Here is a tiny trained network, its code and every weight. The questions are about switching its units off for an input and a target symbol, where a switched-off unit gives its printed mean instead of its output.

import numpy as np


def w(rows, s, z=0):
    codes = np.array(rows[::2]) - 128.0
    scale = np.full(codes.shape[1], s)
    scale[-1] = z or s
    return codes * scale


def norm(h):
    return h / np.sqrt((h * h).mean(-1, keepdims=True) + 1e-5)


def f(y):
    return y / 2 * (1 + np.tanh(0.7978845608 * (y + 0.044715 * y**3)))


def softmax(a):
    e = np.exp(a - a.max(-1, keepdims=True))
    return e / e.sum(-1, keepdims=True)


def log_softmax(a):
    a = a - a.max(-1, keepdims=True)
    return a - np.log(np.exp(a).sum(-1, keepdims=True))


def net(x, mask):
    ids = ['Θαεζημξ'.index(c) for c in x.split()]
    T = len(ids)
    res = E[ids] + P[:T]
    r = norm(res)
    for j in range(2):
        rows = slice(3 * j, 3 * j + 3)
        q, k, v = (r @ M[0][rows].T for M in (Q, K, V))
        z = softmax(np.where(np.tri(T) > 0, q @ k.T / 3**0.5, -1e9)) @ v
        o = O[0][rows]
        res = res + np.where(mask[j], z, o[:, -1]) @ o[:, :-1]
    y = f(norm(res) @ A[0][:, :-1].T + A[0][:, -1])
    res = res + np.where(mask[2:6], y, B[0][:, -1]) @ B[0][:, :-1]
    return log_softmax(norm(res)[-1] @ U[:, :-1].T + U[:, -1])


Q, K, V, O, A, B = {}, {}, {}, {}, {}, {}
E = w([
[96,19,158,164,200,196],'Θ',
[150,131,126,134,158,149],'α',
[120,122,21,97,198,122],'ε',
[247,45,151,132,170,88],'ζ',
[175,58,70,185,143,82],'η',
[78,117,156,80,155,66],'μ',
[159,69,124,104,87,125],'ξ',
],0.014)
P = w([
[10,59,119,103,215,255],'0',
[87,84,87,47,191,198],'1',
[116,109,71,40,185,180],'2',
[131,127,80,65,184,171],'3',
[139,140,84,68,170,157],'4',
[144,155,89,71,156,144],'5',
[142,179,93,71,140,122],'6',
[154,193,104,67,127,113],'7',
[157,210,145,84,118,96],'8',
],0.0051)
Q[0] = w([
[177,35,170,39,143,68],'H0',
[89,146,63,49,212,79],'H0',
[153,137,103,144,132,86],'H0',
[97,159,115,143,173,70],'H1',
[6,224,180,175,87,132],'H1',
[222,165,137,130,245,126],'H1',
],0.015)
K[0] = w([
[85,196,162,101,67,6],'H0',
[204,165,123,127,20,136],'H0',
[141,94,133,179,123,116],'H0',
[79,127,174,100,178,107],'H1',
[103,84,95,73,238,92],'H1',
[90,177,131,130,105,4],'H1',
],0.015)
V[0] = w([
[71,86,204,253,69,72],'H0',
[62,255,220,78,212,152],'H0',
[151,95,149,144,218,213],'H0',
[213,32,181,169,71,183],'H1',
[194,113,18,253,199,58],'H1',
[202,162,240,87,235,43],'H1',
],0.0077)
O[0] = w([
[114,31,208,165,141,83,1],'H0',
[166,181,83,200,203,48,120],'H0',
[100,186,102,84,101,86,181],'H0',
[45,165,189,178,113,91,177],'H1',
[73,1,135,82,123,80,139],'H1',
[142,164,178,45,201,145,238],'H1',
],0.0081,0.0065)
A[0] = w([
[101,241,112,81,139,105,137],'N0',
[91,209,226,89,34,186,166],'N1',
[169,240,127,104,60,225,255],'N2',
[81,72,112,125,1,125,76],'N3',
],0.013,0.0013)
B[0] = w([
[97,96,212,81,81,168,253],'N0',
[158,245,148,107,136,227,213],'N1',
[144,109,87,225,133,47,254],'N2',
[243,93,134,201,110,151,182],'N3',
],0.012,0.0081)
U = w([
[66,85,109,172,202,160,19],'Θ',
[187,175,134,195,91,150,235],'α',
[97,125,2,78,109,111,132],'ε',
[207,108,97,100,199,40,88],'ζ',
[172,15,135,115,75,131,74],'η',
[112,140,208,39,121,151,254],'μ',
[75,141,141,140,63,49,214],'ξ',
],0.0075,0.00083)

Each question gives the input, a string of symbols that net reads in full, and the target symbol t.
The units are the heads (3 rows each of Q, K, V and O) and the neurons (one row each of A and B). Each row of codes is followed by its name. A weight is (code - 128) times the scale printed after its matrix; where a second scale follows, it is the last column's (O, A, B and U).
mask holds one flag per unit, heads first, then neurons. A switched-off unit (its flag False) gives its mean, the last column of its rows in O or B, instead of its output. The means were averaged over made-up inputs and are rounded, as every weight is.
A unit's drop is (log p(t) with every unit on - log p(t) with that unit switched off) / (log p(t) with every unit on - log p(t) with every unit switched off).
The circuit of an input: a set's keep is (log p(t) with only the set's units on - log p(t) with every unit switched off) / (log p(t) with every unit on - log p(t) with every unit switched off). Starting from all 6 units, units are removed one at a time, each time the one whose removal leaves the highest keep (on an exact tie, the one counted first), for as long as the keep stays at least 0.8.
units of the circuit, in order: the units of the circuit, biggest drop first
most important unit: the unit with the biggest drop
k most important neurons: the k neurons with the biggest drops, biggest first
which heads matter: for each layer, one digit per head in row order, 1 if its drop is at least 0.15 and else 0, layers parted by /
drop when u is switched off: that unit's drop, to one decimal
input ζ ζ α α ξ ε ε, target α: 3 most important neurons	[N3; N2; N1]
input ζ ε ζ μ μ μ α ξ μ, target α: most important unit	H0
input ξ Θ ε, target α: units of the circuit, in order	[H1; H0; N3]
input ε ζ ε, target μ: which heads matter	00
input μ ζ ξ η, target η: which heads matter	10
input μ α ξ ζ ε μ, target ζ: units of the circuit, in order	[H1; N2]
input ε μ ξ η ζ μ ζ η η, target η: 2 most important neurons	[N3; N2]
input η ε α, target η: 2 most important neurons	[N3; N1]
input ξ ζ ξ μ μ η μ ξ, target ξ: 3 most important neurons	[N1; N3; N0]
input ζ η η Θ, target η: drop when N3 is switched off	0.3
input ζ α ξ ζ, target α: drop when N0 is switched off	0.0
input ε ζ ξ, target α: drop when N3 is switched off	0.1
input ζ ε ζ, target μ: drop when H1 is switched off	1.5
input ζ μ Θ μ μ μ, target ζ: most important neuron	[N1]
